0: [-9.4 -1.2 -0.4 14.4 -3.1  0.4 -4.1  4.8  3.0  6.3 -4.1 -2.6  6.4  7.4
  0.5 -2.6  2.1  7.9  3.0  4.0 13.4  4.6 -9.6  1.4  3.8 11.1 24.4 32.9
 22.7 17.0 23.4 16.0 24.9]
1: [ 3.9  7.5  4.2  6.3 12.1  1.4  2.2 -4.4  0.0  5.1 10.9  1.5  1.0  1.1
  0.0 -1.1  6.7 -2.5 35.3 18.4 15.9 58.5 -6.6 49.7 30.9 22.4 18.1 23.1
 23.8 26.1 13.3 26.5 11.9]
2: [-15.1 -14.6   2.7  31.0   9.8  56.8   6.3  33.0  16.0   9.7  35.7   8.8
  25.0  12.8  41.2  47.2  24.6  37.9  49.7 -10.1  34.0  43.2   4.0 -13.6
  35.8   9.0  14.2  20.8  34.2  13.3   9.2   5.7  24.9]
3: [-2.3 -1.2 -3.3 15.5 10.9 32.8 29.9 33.3 30.4 19.9 14.6 20.7 23.1 23.3
 13.3 55.3 16.4 35.2 39.1 26.7 28.5 47.0 -2.9 62.9 28.9  7.4 16.9 23.3
 22.1 14.0 12.8 28.9 14.4]
4: [ 21.2  -3.6  -2.0  -0.7  19.1   5.8  51.2  20.9  59.5  19.3   4.2  54.0
  24.9  19.6  -7.5  45.6  18.1  31.4  39.9  55.1  28.5  58.0 -28.9  99.9
  34.6  13.4  13.8  39.1   6.6  48.8  11.4  49.7  10.1]	3 1 0
5: [  6.0 -12.0  12.1  -3.6   0.7 -10.8  -1.9   1.9  18.1   1.0 -12.5  16.5
   7.5  11.2  16.9  49.9  18.0  24.7  42.0  33.7  20.7  55.7 -13.1  77.0
  25.0  24.5  19.3  31.1  24.3  19.7  15.4  15.6   4.6]	1 3 4
6: [ -8.0  -6.3   5.3   0.1  -6.7  11.1  -8.8  -3.7 -14.0   4.3  12.1 -11.4
  -8.8  -2.6   7.2  -5.0   5.2   8.3  46.6  23.7  14.1  33.2  -4.5  21.0
  41.6  12.6  19.4  26.9  37.5   7.1  27.2  11.0   9.5]	1 0 5
7: [ 20.7   6.4  15.6   4.1   4.9 -12.9   2.8  -4.5  17.6   2.3   0.9   1.0
  -4.0   5.3 -15.5  -2.2 -11.4   2.7  -2.1  18.3   7.6  11.6 -28.4  31.9
  -7.2  -0.8   3.2  18.9  11.0  27.5   7.7  37.0  27.9]	0 1 6
8: [  2.0  -0.4   5.1  -1.3  -1.4  -1.7   0.3   4.6  19.0  -2.2   2.9  18.7
  -3.7  -6.1  -0.8  -2.7   6.8   3.5  -0.7  -1.4   5.0  -4.9 -23.7  13.8
   0.0   2.8  12.4  -1.3  -5.2  16.6  13.3  20.7   9.8]	7 0 1
9: [-0.8 -3.8 -3.5 -5.4  0.5  2.6 15.6 27.8 32.7 28.1 12.0 31.1 24.6 27.7
 17.7 40.7 18.9 24.4 55.5 31.1 25.2 45.2 -2.2 63.1 29.3 22.1 23.8 28.2
 15.2 27.6 12.6 33.2 20.6]	3 5 4
10: [  9.0   0.4   1.4 -20.4  12.1 -14.1  15.5  -7.1  11.0   3.7 -18.1  21.1
   0.7  15.0   3.5  46.1  18.9  22.3  42.3  41.8  21.0  52.1 -12.7  92.7
  25.5  26.0  33.3  33.6   9.0  26.6  14.2  39.2  -1.8]	5 9 1
11: [ -0.8  -6.0   6.7   9.3  -7.2  19.2  -3.5   3.0  -6.7 -12.7   6.0 -17.8
  -4.8   1.0   7.8   7.8  -2.9   5.1  -7.1 -16.7   5.3   2.2   4.6 -35.8
  10.6  -2.4   3.5  21.7  47.5  20.9  14.3  21.7  26.6]	0 8 6
12: [ -5.1   4.2   2.2   3.2  -1.8   1.1  -6.9   1.9   6.7   1.5  -2.8   7.4
 -10.7   0.8  -3.4   3.9   0.6   0.4   2.8  -2.3   1.4  40.2 -15.9  41.0
  22.9  23.1  26.6  39.4  27.6  22.3   5.8  15.4  13.3]	1 0 6
13: [  4.0   8.2   3.0 -10.1   1.2  11.0  -2.6   1.5  -1.6  -2.1   8.2  -0.2
   4.3  15.0  11.8  -4.3  -4.3   3.8   3.3   1.2   7.0  -4.7  -2.5  -5.6
   6.0  11.4  -4.8  -2.9   5.5   7.3  22.2  32.2  14.3]	8 0 11
14: [ 0.4 -0.9 -5.6 -5.1  0.7  1.4 -1.0 -5.6 11.6 -5.0 -3.3 -1.6 12.8 -1.1
 -6.2  3.1  8.9  5.1  4.7 -9.0 -5.1  5.1 -9.6  6.9 10.0 11.4 10.9 35.6
 19.5 24.6 10.4 19.9 17.8]	0 8 12
15: [  8.8  -9.3   2.3 -10.3  14.0 -29.6  20.7 -14.6  23.7  -5.5 -24.8  27.9
   5.0  16.5 -12.3  43.3  15.4  16.6  46.0  61.5  28.0  69.0 -30.6  99.9
  33.4  34.9  18.1  34.3 -11.0  37.7   8.4  45.0   4.3]	10 5 4
16: [-0.8 -7.2 -6.1 12.5  9.9 43.9 20.6 39.9 10.9 26.8 25.9 16.4 23.6 14.2
 25.5 52.3 40.6 29.3 42.9  8.3 19.2 34.6 -8.1 27.1 34.7 22.9  9.5 28.4
 34.5 20.6 22.0 17.8  8.1]	3 2 9
17: [ 10.2   1.4   8.3  -4.2  -7.6 -10.7  21.6  -5.1  12.4  12.1  -8.7  15.5
   0.0   2.0 -16.5  -5.9  -8.3  -0.5  36.2  43.1  20.6  51.0 -15.5  99.9
  33.6  23.8  30.6  25.4   4.3  23.6  10.7  46.4  13.6]	10 1 15
18: [ 15.7   8.4  -5.4  -9.9   4.3 -19.1  16.4 -10.8  19.9   1.6 -16.3   8.1
   7.2  -1.0 -11.1  -3.7  -8.2  -1.2  32.5  47.5  26.8  58.9 -21.2  99.9
  32.7  28.6  23.9  33.0  -3.7  32.7   4.2  33.2   7.1]	17 15 10
19: [  1.4  -1.6   3.1  -5.7  -1.7  -8.6  -2.8  12.2  21.2  21.6  16.8  42.1
  18.5  27.6  16.2  29.0  23.9  26.5  46.4  25.3  20.3  53.3 -19.4  78.7
  29.1  21.7  25.2  34.3  23.4  26.0  12.6  39.4   1.8]	9 5 10
20: [ -7.4  -2.1 -14.8   8.5  -4.8  14.0  -3.6   2.4  -7.5  -4.0   2.4  -3.1
 -12.1  -7.2  10.1   3.2   2.2  -1.2   8.4  -0.7 -10.2   1.9   0.9 -21.1
   1.0  -8.5   6.1  -0.7  12.9   4.4  12.1  12.7  14.3]	13 11 0
21: [ 42.1   9.9  15.8 -34.4  16.3 -99.9  58.2 -27.4  72.6  24.5 -35.1  62.9
   3.8  -5.6 -66.8 -22.8 -15.2   8.5  -1.2  89.9 -20.4  47.2 -72.2  99.9
   0.1  37.0   4.6  33.5 -85.0  43.8 -10.3  99.2  -1.3]	15 18 17
22: [-15.8  -6.5   0.4  17.1   9.5  34.5  11.0  42.2  16.4   9.7  24.0  21.4
  26.7  23.1  39.0  55.9  29.2  31.0  43.8  18.4  16.6  48.3   1.3  28.6
  34.7   9.6  31.6  26.0  34.3  17.8  12.5  26.4   8.6]	16 3 2
23: [ -6.9   1.8 -10.1  -4.2 -16.1  -3.0  -5.3  -2.0 -11.7  -9.5  -1.6   1.2
   9.7 -12.4   4.9   5.9  14.2   1.0  -0.3 -12.9   2.7  -6.2 -15.3  -5.0
   4.8  -0.3   8.2  10.5  28.4  22.1  18.0  19.4  22.5]	14 20 0
24: [ 11.7  -6.7   5.2  -8.8   5.8  -3.9   1.7  -4.3  -0.2  -8.5  -0.1  -2.7
  14.8  -3.5  -5.5  -4.8   3.8   6.0   5.9   5.4  -3.1   6.5 -14.8   3.7
  13.9   6.3 -10.5  12.4   0.1  14.5  13.4  35.2  11.7]	13 14 8
25: [  2.6   3.0  11.7 -13.2  10.8 -24.8   5.9   8.4  43.9  18.5   9.3  42.1
  21.9  30.8   9.8  36.3  35.9  34.3  37.9  30.2  31.4  48.0  -9.8  74.9
  30.4  19.4  20.3  35.4   7.7  30.1  20.8  33.9   7.6]	19 9 5
26: [ -6.4   1.9  -3.9 -12.8   7.1  -6.8  16.2  -2.5  -1.5   1.2  -5.7   6.1
   4.8  10.6   9.5  41.2  19.1  14.8  42.9  43.0  32.1  47.3 -23.6  76.2
  34.3  20.2  18.8  42.6  14.8  38.2   5.7  31.7  25.0]	10 5 19
27: [  3.1   5.5   7.3   5.2  -2.3  11.9  -3.7   6.9  -2.6 -20.4  -4.2  -1.7
   9.7   7.5  -6.4   0.4   4.7   1.1   7.4   4.3  13.6  -9.3   5.2  -3.0
   9.3  -5.5  -4.5   7.3  14.0  27.7  16.6  30.6   1.1]	13 24 23
28: [-4.1 -6.2  0.9 -3.8  2.0  3.8 19.3 36.2 32.3 18.7 15.7 41.1 29.3 15.3
 21.7 44.7 17.7 32.1 45.9 21.9 19.9 42.1 -6.4 50.0 33.0 27.5 19.4 26.5
 17.1 14.0 12.9 15.1  6.8]	9 3 19
29: [  0.3   1.8   4.2  -2.6  -6.9  -7.7   0.1  -4.7   5.5  -1.2   2.5  11.6
   3.5   7.3  -9.2  -0.4 -13.2   5.0  -0.7   8.6  18.8  43.9 -10.0  68.7
  37.6  22.5  13.7  36.2  18.5  33.8  16.6  32.7  13.5]	12 1 17
30: [ -6.0   5.3  -5.1  12.6  -6.2   3.8  -9.5  -9.2  -3.0  -4.2   2.8  -9.9
  -2.6  -3.3   2.4   9.2  -6.9  -5.0   3.0 -10.3  -6.0  -1.9  -2.7 -23.2
  -3.7  -4.7   0.2   1.3   4.9   3.9   7.0  22.4  15.2]	20 13 23
31: [-10.7  -3.4  -2.7  15.9  -4.6  24.9   0.8  29.3  15.8  15.3  27.3  25.7
  21.0  14.0  42.2  51.9  18.5  19.9  52.1  20.4  21.8  49.9  -3.9  23.5
  24.6  14.4  25.7  23.7  28.4  16.1  23.4  19.1  18.5]	22 16 28
32: [ -0.7  -3.9  -1.0 -14.0  -3.6  -0.8   6.7  13.0  -2.1  -7.0   3.5  -1.9
   2.1 -11.5   5.9  25.0   9.9  23.3  40.3  30.0  17.5  48.3  -9.8  46.5
  25.4  27.0  18.9  34.7  25.6  23.4  19.0  38.8   8.2]	1 26 5
33: [ 2.4 -1.2 -2.1  6.8  6.4  8.3 -3.1  3.9  0.5 -2.2 -4.7 -2.2  2.0  2.3
  8.5  8.8  7.2 21.9 47.6 17.7 20.3 49.5 -7.2 28.5 30.8 19.3 17.5 27.1
 36.0 22.1 17.9 21.2 25.0]	1 32 6
34: [-10.9  -4.9  -2.0  21.4  21.3  47.1  15.6  39.6  15.2  18.4  16.9  20.9
  30.1  20.5  29.0  45.8  23.5  31.5  47.7  11.3  25.1  44.5  -6.2  30.7
  26.8  15.3  20.7  26.8  44.2  11.6   7.0  20.1  18.2]	22 16 31
35: [  2.3   3.9  -7.9  12.1  -0.5 -10.9   4.1   1.3  12.0  -3.5   3.0   9.0
   5.6  -5.4 -12.9  -8.6   1.5   8.4  -3.4  11.3   3.5  12.2 -20.2  25.8
   4.6   5.8   6.9   6.4  -1.8  15.9  13.6  35.0  25.1]	8 7 24
36: [-1.7 -1.3 -4.4 -6.8 -4.6  1.8 -3.8  2.3  6.5  4.2 -2.4  6.4 -7.5 -4.5
  4.6 13.1 17.5 17.3 51.0 18.9 26.3 50.1 -2.5 46.1 28.7 16.0 21.3 24.1
 34.4 19.0 22.9 13.6 24.9]	33 32 1
37: [  1.6   5.3   0.6  -8.5  -6.5  -9.3   6.2  -2.9  17.0 -11.4  -9.4  13.6
   7.7  -2.2  -6.1  -8.4  -6.6  -8.7   1.3   9.8   2.4  31.4 -20.6  73.2
  33.6  16.1  25.5  29.9  19.3  21.9  15.8  29.6  15.8]	29 12 1
38: [  2.4  -7.5   0.5   2.1   5.8  -3.1   6.2  -6.0   1.0  -7.1  -1.2   7.4
  -2.0  -4.8  -4.0   5.4   0.5   3.3   8.8   6.2  -7.8  -1.2 -11.5   9.3
   6.8   5.6  -2.5  -4.5  -2.8  11.9  11.4  37.7  21.0]	24 35 8
39: [ -7.4  -2.9   4.9   4.5   0.8  13.9 -13.8   2.9  -6.3   6.3   5.5 -17.6
  -0.3   2.7  28.6  34.9  20.5  31.5  37.9  19.3  35.3  41.4  -6.1   3.7
  30.7  13.4  23.7  18.1  35.8  22.4  22.3  13.8  14.4]	33 6 36
40: [ -0.5  -0.6   0.0  -7.5  10.0  -6.9  17.7  -5.0   6.8   7.4  -7.4  18.2
  -3.3  -2.1   1.2  30.5  15.8  11.8  40.1  40.8  19.0  57.9 -11.9  68.5
  30.7  24.8  25.0  38.3  24.2  26.4  15.5  34.2  22.6]	26 10 32
41: [ -1.0  -1.0   1.2 -10.9  -4.9 -19.9   5.4  -8.9   1.0   1.5 -11.7  11.2
   6.7   4.1  -9.1   5.4  -7.6   3.6   1.3  18.8   5.8   6.7 -13.0  36.2
  11.4   6.6   0.4  22.1  15.2  45.7   4.6  26.3  25.8]	7 35 14
42: [ -5.3  -8.8  -8.4   4.9 -10.0   8.0 -14.4  13.4 -15.6  -9.9  11.1   1.9
   0.5   0.5  16.9   3.6  -1.9  -9.7  -0.6  -7.8   7.9  -1.7   1.1 -28.2
   6.1  11.0   4.7  22.8  36.8  25.2  19.1  28.0  13.5]	11 23 20
43: [  3.8   1.0   0.7  -5.3  10.1 -26.5   6.9  -0.8  19.5   9.0   6.7  44.4
  20.5  13.6  17.3  24.8  25.1  34.6  38.7  30.7  15.5  60.8 -24.4  84.2
  30.8  15.7  16.8  43.6   7.4  40.7  11.0  41.9   5.6]	19 25 10
44: [  0.9   2.9  -5.4   1.2   6.7   9.9  -7.9  -2.8   1.9  -5.4  17.6 -14.2
  -4.1   6.7  -7.3   2.3   2.7  -9.8  12.6   0.1   1.7   0.3  -2.9  -5.2
  13.4  12.5  14.5  33.3  35.3  17.6  14.8  26.1  12.7]	14 0 42
45: [ -6.4 -11.5   1.2   8.6   1.4   3.9   5.3   0.5  -8.5  -2.6   1.4  -9.3
   1.7   7.4   6.8  11.5  -7.9  10.8  11.8  -9.6   1.3  -6.9 -10.4 -32.9
   4.3  -7.3  12.0   4.3  16.4  16.0  15.9  22.2  30.0]	30 20 11
46: [ 0.1 -6.1 -8.8  4.9 -7.2 15.1 11.0 41.0 14.9 12.0 36.1 27.2 23.4 26.3
 24.4 53.5 20.2 13.5 42.4 23.6 27.5 38.7 -4.3 10.4 38.7 12.0 18.9 21.9
 32.7 11.4 16.0 18.8 15.6]	31 22 16
47: [-0.2 -6.8 -7.1 12.6 16.1 36.5 20.0 29.3 33.4  7.6 16.0 26.5 14.2 27.9
 27.9 56.8 19.9 19.8 39.8 18.2 26.7 59.8 -3.9 38.8 18.9 28.2  7.2 36.8
 34.3 15.1 22.3 24.1 27.9]	34 3 31
48: [  3.4  -2.7  -1.3  -9.4  -2.6   8.1   6.2   2.7   9.7   2.3  -7.9   2.0
   4.1   1.1  -8.5   2.9  -2.8  -1.2  10.7   6.2   4.6   6.1 -21.5  -6.3
  -2.6  -4.7  -3.7  -8.6  -4.3  13.3  20.2  17.9  19.0]	38 8 24
49: [ -5.0   4.4  -8.0   2.3  -1.2  10.8 -10.2   9.1  -2.8  -7.6   6.0 -11.2
   4.2  10.9   8.9  13.4   5.0   2.1  -3.7 -12.2   2.3  -8.8   0.7 -28.7
   2.7  -4.5  17.1  26.6  41.1  22.1  26.3  12.9  14.3]	11 42 44
50: [  4.2   2.0  -0.4   7.0   3.4  19.8  -8.3   4.6  -5.5  -5.1   4.8  -8.6
  -1.8   0.5  -1.3  -0.9  14.1   7.7  -5.0 -17.4   1.4  -2.8  -6.2 -38.1
   0.4  -6.0   0.5  18.2  35.8   5.4  22.1  10.7  24.4]	11 49 45
51: [ 18.6   0.5  11.8  12.7  18.1  20.4  31.0  26.7  30.4  13.8   5.2  33.8
  27.8  17.8  10.4  45.0  16.5  31.3  46.8  38.0  23.5  55.6 -17.2  72.3
  34.5  29.4  16.9  32.0  20.4  19.8  13.7  45.4   0.1]	3 9 28
52: [-11.1 -13.9  12.7   5.0   5.4  17.4  -5.4   5.5  -6.5   0.3  11.5 -19.2
   5.7  12.0   8.5   5.2  -5.3   5.4  13.0 -15.5   4.0  -0.2  -3.0 -42.1
   0.1   5.6  -5.8  -8.5  24.9  26.7  11.9  20.5  19.7]	45 11 50
53: [ 0.8  1.1 -0.2  4.7  9.0  7.1 -1.7 -0.4 -6.1 -6.5  1.0  5.9  6.3 -5.4
  6.6 11.7  7.2 10.7 37.2 20.3 26.3 50.6 -2.7 35.8 29.6  5.0 15.9 36.1
 31.8 25.1 18.5 32.0 17.0]	33 1 36
54: [ -4.3   0.5  -3.7  11.9   5.8  13.7 -15.9   1.7 -10.3   4.4  12.9   3.1
  18.3  17.0  27.6  52.8  25.2  24.4  45.8  21.5  27.8  37.5  -2.9  23.6
  32.1  19.0  16.0  32.0  30.8  27.2  14.3  13.9  12.6]	39 31 33
55: [-9.5 -4.6 -4.9 12.5  3.4 26.3 25.6 27.8 29.2 22.6 17.4 27.1 24.5 23.0
 21.6 38.0 17.1 13.2 50.9 23.5 30.1 47.3 -0.5 49.7 33.6 29.9 14.6 37.3
 29.5 20.4 19.7 25.6 28.1]	47 9 3
56: [ -6.6   1.2   1.7 -12.7  -2.2   2.1  -5.0   4.5  -0.7  -2.0   4.9  -3.2
   5.4  -1.3   3.0  -1.5   6.6  -1.7   4.0   2.5 -12.8  -8.9   0.6   1.5
   2.4   2.6   2.5  24.1  15.4  19.7  17.8  16.2  21.7]	14 23 44
57: [ -5.2   1.7   0.0  12.4  16.8  39.1  25.7  36.3  28.6   7.4  26.2  18.1
  16.1  21.8  21.3  44.4  19.7  29.9  37.6  14.5  27.1  30.1 -11.0  27.2
  31.9  15.0  18.3  22.5  34.2  24.3  12.2  27.3  22.8]	34 16 22
58: [ 1.5  2.8  3.5  4.7  2.0  3.2  1.9  5.4 25.3 26.5 14.2 32.9 14.5 19.5
  4.3 36.2 16.1 26.0 35.5 27.5 24.4 48.5 -6.8 68.4 27.0 11.2 20.7 22.4
 25.2 28.8 25.7 27.5 13.3]	19 9 25
59: [  6.8 -13.3   3.5  -5.8 -10.6  15.0  -0.4   1.9 -12.7   8.7   7.8   0.9
  -1.2  -1.3   3.4  -1.3   2.4   1.3  10.8  -3.4  -5.3  20.9  -6.8  36.5
  35.0  12.0  16.1  28.1  38.2  29.7  22.9  31.6  20.1]	12 14 6
60: [  2.9  -9.7   0.1  -9.3   0.6 -16.0  -4.3  -2.3   6.7   3.4  -6.2   0.4
   0.3  -3.7  -9.3   8.7   7.4  -4.8  -2.1  11.0   6.0   7.8 -25.5  34.1
  34.6   3.9  24.8  25.5  23.5  30.4  13.6  23.0   4.4]	41 12 14
61: [-0.2  1.3 -9.1 -0.5 -1.1 -0.4 25.2 25.2 23.6 24.5  8.0 29.4 27.0 20.9
 19.5 47.5 19.0 17.5 36.3 27.8 26.8 51.1 -6.1 60.4 40.5 15.1 24.8 29.5
 33.0 13.9 13.7 13.8 24.6]	9 28 55
62: [  4.5  17.0  -1.9  -4.2  -9.6 -10.8  10.4  -6.4   2.4   3.0   1.5   6.4
   2.1   1.2 -13.3   5.2  -0.4   1.7  34.6  25.2  29.5  55.1  -7.8  70.6
  30.8  21.4  20.5  34.5  19.2  28.1  28.3  22.7   8.4]	1 29 40
63: [11.7  4.9  1.6 -0.3  0.9 -4.4 19.2 34.3 31.8 16.1 20.9 28.5 34.2 15.2
 19.5 36.4 24.2 21.4 52.4 31.3 22.5 54.6 -7.3 46.9 40.5 32.5 26.5 25.6
 23.2 14.2  9.8 38.2  0.9]	28 9 61
64: [ 15.7   1.5   0.0 -15.5   7.8 -31.0  27.0  -5.0  29.1  -2.5  -3.1  36.4
  20.5  14.4   6.4  41.4  24.1  19.0  40.7  57.4  11.8  57.0 -30.9  99.9
  41.6  25.8  22.3  29.6   2.1  40.4   7.1  34.8  16.2]	15 43 10
65: [ -4.5  -3.9   4.6   1.1   4.5  18.3   2.4   8.9  -8.2  -6.9 -11.1   0.2
   1.5   8.9   4.7   1.1  10.5  -2.5  15.3   0.2  15.9  52.0  -8.0  55.0
  24.3  22.5  24.2  21.1  13.8  13.8  15.3  22.1  15.2]	1 12 53
66: [-10.5   4.1   3.2   0.2   2.7  22.9  25.8  33.9  25.9  21.8  18.2  43.0
  17.0  15.6  14.7  41.8  23.6  35.8  43.8  31.4  18.2  45.4  -9.6  47.9
  35.1   8.9  21.3  31.7  25.7  16.7  11.4  19.4  20.7]	28 3 61
67: [ -2.4  -2.7   8.3   1.9   2.9  -7.6   2.5  -3.5   3.6  12.6   3.9  -8.2
  -0.9  -2.0  -7.8   0.0  -4.1   1.8  11.9  21.3  16.7  47.4 -11.8  64.6
  28.0  21.4  26.8  43.9  17.8  16.8  12.6  35.6  18.7]	29 1 62
68: [  8.2   0.7   7.7  13.9  16.2  11.8  35.6  20.3  49.3  18.1   0.8  39.3
  20.6  30.5  14.4  47.5  18.6  32.4  41.4  46.8  24.2  51.0 -17.0  81.5
  32.1  24.5  23.8  27.5  11.6  36.2   8.5  24.9  24.7]	51 9 4
69: [-10.9   8.8  -5.3   4.1  -1.5  20.0   7.2  -0.4  -0.9  -8.7   4.2  -5.5
  -4.0  -3.6  20.7  11.6  -6.0   4.3   9.8  -7.9 -11.2  -5.8   6.0 -24.1
  -2.2   3.5  -2.6   2.5  11.9  15.1  18.4  17.2  14.4]	20 30 45
